Here is a tiny trained network, its code and every weight. The questions are about switching its units off for an input and a target symbol, where a switched-off unit gives its printed mean instead of its output.

import numpy as np


def w(rows, s, z=0):
    codes = np.array(rows[::2]) - 128.0
    scale = np.full(codes.shape[1], s)
    scale[-1] = z or s
    return codes * scale


def f(y):
    return y / 2 * (1 + np.tanh(0.7978845608 * (y + 0.044715 * y**3)))


def softmax(a):
    e = np.exp(a - a.max(-1, keepdims=True))
    return e / e.sum(-1, keepdims=True)


def log_softmax(a):
    a = a - a.max(-1, keepdims=True)
    return a - np.log(np.exp(a).sum(-1, keepdims=True))


def net(x, mask):
    ids = ['ΛΞΣΦΨαβγδεηθω'.index(c) for c in x.split()]
    T = len(ids)
    res = E[ids] + P[:T]
    u = 0
    for l in range(3):
        r = res
        for j in range(2):
            rows = slice(3 * j, 3 * j + 3)
            q, k, v = (r @ M[l][rows].T for M in (Q, K, V))
            z = softmax(np.where(np.tri(T) > 0, q @ k.T / 3**0.5, -1e9)) @ v
            o = O[l][rows]
            res = res + np.where(mask[u + j], z, o[:, -1]) @ o[:, :-1]
        u += 2
        y = f(res @ A[l][:, :-1].T + A[l][:, -1])
        res = res + np.where(mask[u : u + 8], y, B[l][:, -1]) @ B[l][:, :-1]
        u += 8
    return log_softmax(res[-1] @ U[:, :-1].T + U[:, -1])


Q, K, V, O, A, B = {}, {}, {}, {}, {}, {}
E = w([
[143,45,137,143,91,153,106],'Λ',
[129,139,72,215,122,140,214],'Ξ',
[250,139,66,65,93,98,150],'Σ',
[109,108,171,124,122,205,94],'Φ',
[85,210,71,90,79,69,171],'Ψ',
[141,78,135,100,108,1,110],'α',
[138,176,11,71,64,128,163],'β',
[105,120,66,142,66,62,132],'γ',
[128,213,150,104,239,183,185],'δ',
[175,59,183,79,165,133,97],'ε',
[45,176,88,69,53,172,106],'η',
[124,164,137,59,94,48,129],'θ',
[58,136,156,87,75,90,93],'ω',
],0.0068)
P = w([
[99,147,46,184,174,100,8],'0',
[140,154,103,198,129,124,55],'1',
[141,141,122,188,108,137,82],'2',
[138,132,140,172,103,143,107],'3',
[132,121,154,166,90,151,130],'4',
[123,100,156,142,87,152,153],'5',
[120,89,169,124,83,152,180],'6',
[111,75,174,109,78,156,200],'7',
[103,54,177,100,78,156,227],'8',
[74,43,182,73,73,153,253],'9',
[147,54,204,96,28,227,227],'10',
],0.004)
Q[0] = w([
[154,131,120,111,121,110,105],'0.h1',
[116,108,158,182,160,148,143],'0.h1',
[141,127,110,156,144,138,110],'0.h1',
[128,128,135,87,131,93,143],'0.h2',
[252,104,126,45,117,221,255],'0.h2',
[168,111,192,142,160,248,135],'0.h2',
],0.011)
K[0] = w([
[135,132,129,123,86,118,136],'0.h1',
[115,127,117,116,184,127,136],'0.h1',
[109,145,124,107,134,127,136],'0.h1',
[117,133,120,95,126,117,145],'0.h2',
[117,217,143,140,248,121,126],'0.h2',
[119,121,95,162,186,135,85],'0.h2',
],0.017)
V[0] = w([
[146,100,249,149,86,192,248],'0.h1',
[146,110,138,130,103,166,155],'0.h1',
[125,125,90,112,139,128,90],'0.h1',
[122,138,128,135,148,157,172],'0.h2',
[177,102,86,161,3,121,51],'0.h2',
[136,128,131,114,134,143,123],'0.h2',
],0.0068)
O[0] = w([
[107,40,174,77,112,137,254,5],'0.h1',
[117,116,137,118,113,136,139,115],'0.h1',
[125,144,125,138,131,134,91,160],'0.h1',
[130,141,165,165,99,133,146,104],'0.h2',
[47,108,53,72,185,96,71,236],'0.h2',
[143,118,126,125,130,133,128,119],'0.h2',
],0.0052,0.0024)
A[0] = w([
[185,143,187,65,97,123,100,254],'0.n1',
[21,174,158,71,68,2,100,193],'0.n2',
[236,114,112,33,220,48,135,184],'0.n3',
[166,131,224,27,111,98,42,163],'0.n4',
[106,90,186,219,90,203,116,207],'0.n5',
[170,239,176,213,40,104,223,136],'0.n6',
[168,93,28,162,94,127,177,172],'0.n7',
[182,80,187,152,127,180,95,104],'0.n8',
],0.0081,0.0029)
B[0] = w([
[69,127,1,163,117,153,160,187],'0.n1',
[192,117,80,153,27,241,153,254],'0.n2',
[77,148,116,243,53,182,191,158],'0.n3',
[44,74,84,198,161,159,115,156],'0.n4',
[19,91,48,70,135,149,81,156],'0.n5',
[118,65,3,94,199,164,110,149],'0.n6',
[35,138,81,72,87,44,97,190],'0.n7',
[155,94,46,89,159,107,136,112],'0.n8',
],0.0086,0.0039)
Q[1] = w([
[139,145,180,117,117,152,191],'1.h1',
[104,126,167,110,194,120,90],'1.h1',
[206,66,175,148,250,55,90],'1.h1',
[51,199,45,81,44,174,166],'1.h2',
[208,148,236,107,132,71,122],'1.h2',
[200,180,109,126,17,147,205],'1.h2',
],0.014)
K[1] = w([
[149,149,134,181,107,160,116],'1.h1',
[66,111,131,158,98,139,111],'1.h1',
[85,117,55,153,63,127,21],'1.h1',
[182,148,235,144,179,125,198],'1.h2',
[92,112,104,183,27,88,59],'1.h2',
[122,207,253,159,52,82,102],'1.h2',
],0.016)
V[1] = w([
[114,130,132,149,133,120,95],'1.h1',
[132,138,153,163,191,132,98],'1.h1',
[130,153,163,133,180,136,112],'1.h1',
[120,37,2,82,65,155,144],'1.h2',
[135,194,103,167,24,120,64],'1.h2',
[131,33,92,76,185,137,185],'1.h2',
],0.0068)
O[1] = w([
[127,138,89,109,133,137,110,141],'1.h1',
[213,95,72,90,153,136,113,98],'1.h1',
[210,83,97,117,165,133,123,83],'1.h1',
[46,121,172,103,2,154,227,255],'1.h2',
[55,242,137,195,45,143,43,222],'1.h2',
[153,38,158,64,147,126,246,97],'1.h2',
],0.0043,0.0049)
A[1] = w([
[196,99,126,102,89,24,115,99],'1.n1',
[225,68,112,110,168,168,96,42],'1.n2',
[101,196,207,185,165,173,167,78],'1.n3',
[165,160,212,145,236,135,157,68],'1.n4',
[182,123,167,158,141,131,103,4],'1.n5',
[157,114,250,92,119,104,154,109],'1.n6',
[193,186,107,111,136,2,162,19],'1.n7',
[149,87,131,123,214,15,125,52],'1.n8',
],0.0086,0.002)
B[1] = w([
[178,92,76,101,107,87,98,46],'1.n1',
[87,143,143,143,85,130,122,142],'1.n2',
[155,123,75,109,136,143,133,135],'1.n3',
[157,142,33,131,104,174,146,127],'1.n4',
[147,175,248,163,109,97,151,3],'1.n5',
[131,104,114,128,150,134,128,39],'1.n6',
[123,108,146,102,169,117,133,32],'1.n7',
[35,141,156,142,85,115,111,86],'1.n8',
],0.011,0.0011)
Q[2] = w([
[101,99,5,73,79,156,107],'2.h1',
[79,153,164,131,43,150,120],'2.h1',
[185,179,102,134,121,152,185],'2.h1',
[115,122,71,114,205,180,135],'2.h2',
[53,90,128,179,105,143,116],'2.h2',
[55,186,67,143,57,191,163],'2.h2',
],0.024)
K[2] = w([
[105,63,152,59,114,158,251],'2.h1',
[193,63,78,93,204,96,118],'2.h1',
[23,130,167,146,164,103,119],'2.h1',
[78,134,196,92,13,130,199],'2.h2',
[176,128,85,61,142,153,165],'2.h2',
[156,21,171,79,159,99,211],'2.h2',
],0.019)
V[2] = w([
[197,66,116,177,40,151,140],'2.h1',
[105,110,77,145,118,2,149],'2.h1',
[114,72,181,83,100,104,44],'2.h1',
[93,48,148,235,163,146,125],'2.h2',
[135,49,151,108,44,59,51],'2.h2',
[61,129,112,80,176,138,103],'2.h2',
],0.023)
O[2] = w([
[159,164,123,148,126,120,10,198],'2.h1',
[22,207,150,142,122,133,143,175],'2.h1',
[119,83,174,77,46,132,101,31],'2.h1',
[164,110,151,205,112,250,125,154],'2.h2',
[72,68,168,223,103,65,87,179],'2.h2',
[102,124,71,101,88,142,146,254],'2.h2',
],0.017,0.0072)
A[2] = w([
[132,143,112,4,143,19,86,26],'2.n1',
[183,107,103,118,140,103,3,162],'2.n2',
[137,115,246,191,150,2,166,63],'2.n3',
[231,135,83,68,143,135,186,51],'2.n4',
[175,147,250,127,129,138,41,5],'2.n5',
[243,68,54,101,40,109,142,192],'2.n6',
[182,38,110,81,43,139,221,7],'2.n7',
[228,168,128,24,184,95,68,119],'2.n8',
],0.0077,0.0022)
B[2] = w([
[139,92,23,107,125,180,88,196],'2.n1',
[129,131,220,76,87,112,194,250],'2.n2',
[200,136,148,17,166,51,128,168],'2.n3',
[112,60,108,177,132,38,126,197],'2.n4',
[88,74,99,197,233,145,209,176],'2.n5',
[138,42,116,57,231,164,164,223],'2.n6',
[90,202,199,135,165,117,34,185],'2.n7',
[147,203,172,178,6,145,121,210],'2.n8',
],0.011,0.016)
U = w([
[79,61,104,203,64,81,62,133],'Λ',
[53,165,97,88,126,125,240,149],'Ξ',
[116,242,98,161,195,103,56,130],'Σ',
[86,125,138,74,203,156,83,142],'Φ',
[169,197,106,96,85,109,103,127],'Ψ',
[106,143,171,198,186,98,142,4],'α',
[113,142,30,87,137,99,67,12],'β',
[118,155,158,95,152,4,105,185],'γ',
[146,91,45,170,166,73,159,159],'δ',
[171,137,74,155,126,213,119,158],'ε',
[172,96,86,60,77,127,161,153],'η',
[169,204,172,131,113,112,151,119],'θ',
[154,109,171,115,121,121,209,120],'ω',
],0.0028)

Each question gives the input, a string of symbols that net reads in full, and the target symbol t.
The units are the heads (3 rows each of Q, K, V and O) and the neurons (one row each of A and B). Each row of codes is followed by its name. A weight is (code - 128) times the scale printed after its matrix; where a second scale follows, it is the last column's (O, A, B and U).
mask holds one flag per unit, layer by layer, with each layer's heads first. A switched-off unit (its flag False) gives its mean, the last column of its rows in O or B, instead of its output. The means were averaged over made-up inputs and are rounded, as every weight is.
A unit's drop is (log p(t) with every unit on - log p(t) with that unit switched off) / (log p(t) with every unit on - log p(t) with every unit switched off).
The circuit of an input: a set's keep is (log p(t) with only the set's units on - log p(t) with every unit switched off) / (log p(t) with every unit on - log p(t) with every unit switched off). Starting from the 12 units with the biggest drops (on a tie, the unit counted first), units are removed one at a time, each time the one whose removal leaves the highest keep (on an exact tie, the one counted first), for as long as the keep stays at least 0.8.
circuit, biggest first: the units of the circuit, biggest drop first
most important unit: the unit with the biggest drop
top k neurons: the k neurons with the biggest drops, biggest first
top k neurons in layer l: the k neurons of layer l with the biggest drops, biggest first
which heads matter: for each layer, one digit per head in row order, 1 if its drop is at least 0.15 and else 0, layers parted by /
input γ θ Λ θ Σ Σ δ θ β γ Λ, target γ: which heads matter : 00 / 01 / 01
input ε ω η δ Ψ Σ γ Ξ ω Σ, target ω: top 3 neurons : [0.n2; 0.n7; 0.n6]
input Σ Σ ε Ψ, target ε: most important unit : 2.h2
input ε γ η, target ε: top 2 neurons in layer 0 : [0.n3; 0.n4]
input Σ Ξ ω η γ, target Ξ: top 3 neurons : [0.n6; 0.n2; 0.n7]
input Λ Ξ Σ, target Ξ: which heads matter : 10 / 00 / 10
input Σ Σ Ψ Ξ ε Σ, target ε: top 3 neurons : [0.n4; 0.n3; 0.n7]
input α Ψ Σ γ β δ Λ γ Φ Ψ, target Φ: which heads matter : 00 / 00 / 10
input Ξ Λ Σ ω Λ Σ ω, target Λ: circuit, biggest first : [0.n3; 2.h2; 0.n2; 2.h1]
input θ γ Σ γ, target γ: top 3 neurons : [0.n3; 2.n3; 0.n1]
input γ Ξ Ξ η Λ Σ ε Ξ θ, target Ξ: top 2 neurons : [0.n6; 0.n3]
input γ Σ γ Σ Σ, target Σ: circuit, biggest first : [0.n3; 2.h1; 0.n1]
input β Λ Σ Σ Σ γ, target Λ: top 3 neurons : [0.n3; 0.n2; 0.n5]
input Σ γ η ω α β ω Σ γ Ξ Ψ, target Ξ: circuit, biggest first : [2.h1; 0.n2; 0.n7; 0.n3]
input Σ η δ α η Φ η, target Φ: top 2 neurons : [2.n7; 2.n6]
input α Σ γ Σ ω Ξ γ Φ Σ γ, target Φ: top 3 neurons : [0.n5; 2.n7; 2.n6]
input γ Σ Ψ α δ ω, target δ: circuit, biggest first : [2.n4; 2.h1; 0.n7; 1.n3]
input Λ η Λ γ δ α η γ Σ γ, target Σ: circuit, biggest first : [2.h1; 0.h2]
input η γ Λ γ Σ δ, target Σ: which heads matter : 10 / 01 / 10
input Ψ Σ α δ γ Φ, target γ: top 3 neurons in layer 0 : [0.n2; 0.n4; 0.n5]
input δ α η α ω γ, target ω: most important unit : 1.h2
input Φ η ω ε Φ Ψ, target Φ: most important unit : 2.h1
input η θ γ β Ψ γ θ Λ α ε, target ε: which heads matter : 00 / 00 / 01
input γ β Ξ Ψ θ, target Ξ: top 2 neurons : [0.n2; 0.n5]
input ω Σ Ψ η θ, target θ: top 2 neurons : [0.n3; 0.n2]
input ω β δ Φ η η, target η: which heads matter : 10 / 11 / 11
input Ψ γ θ β, target β: top 2 neurons in layer 2 : [2.n1; 2.n2]
input β γ Φ γ η, target Φ: top 3 neurons : [0.n5; 2.n7; 2.n6]
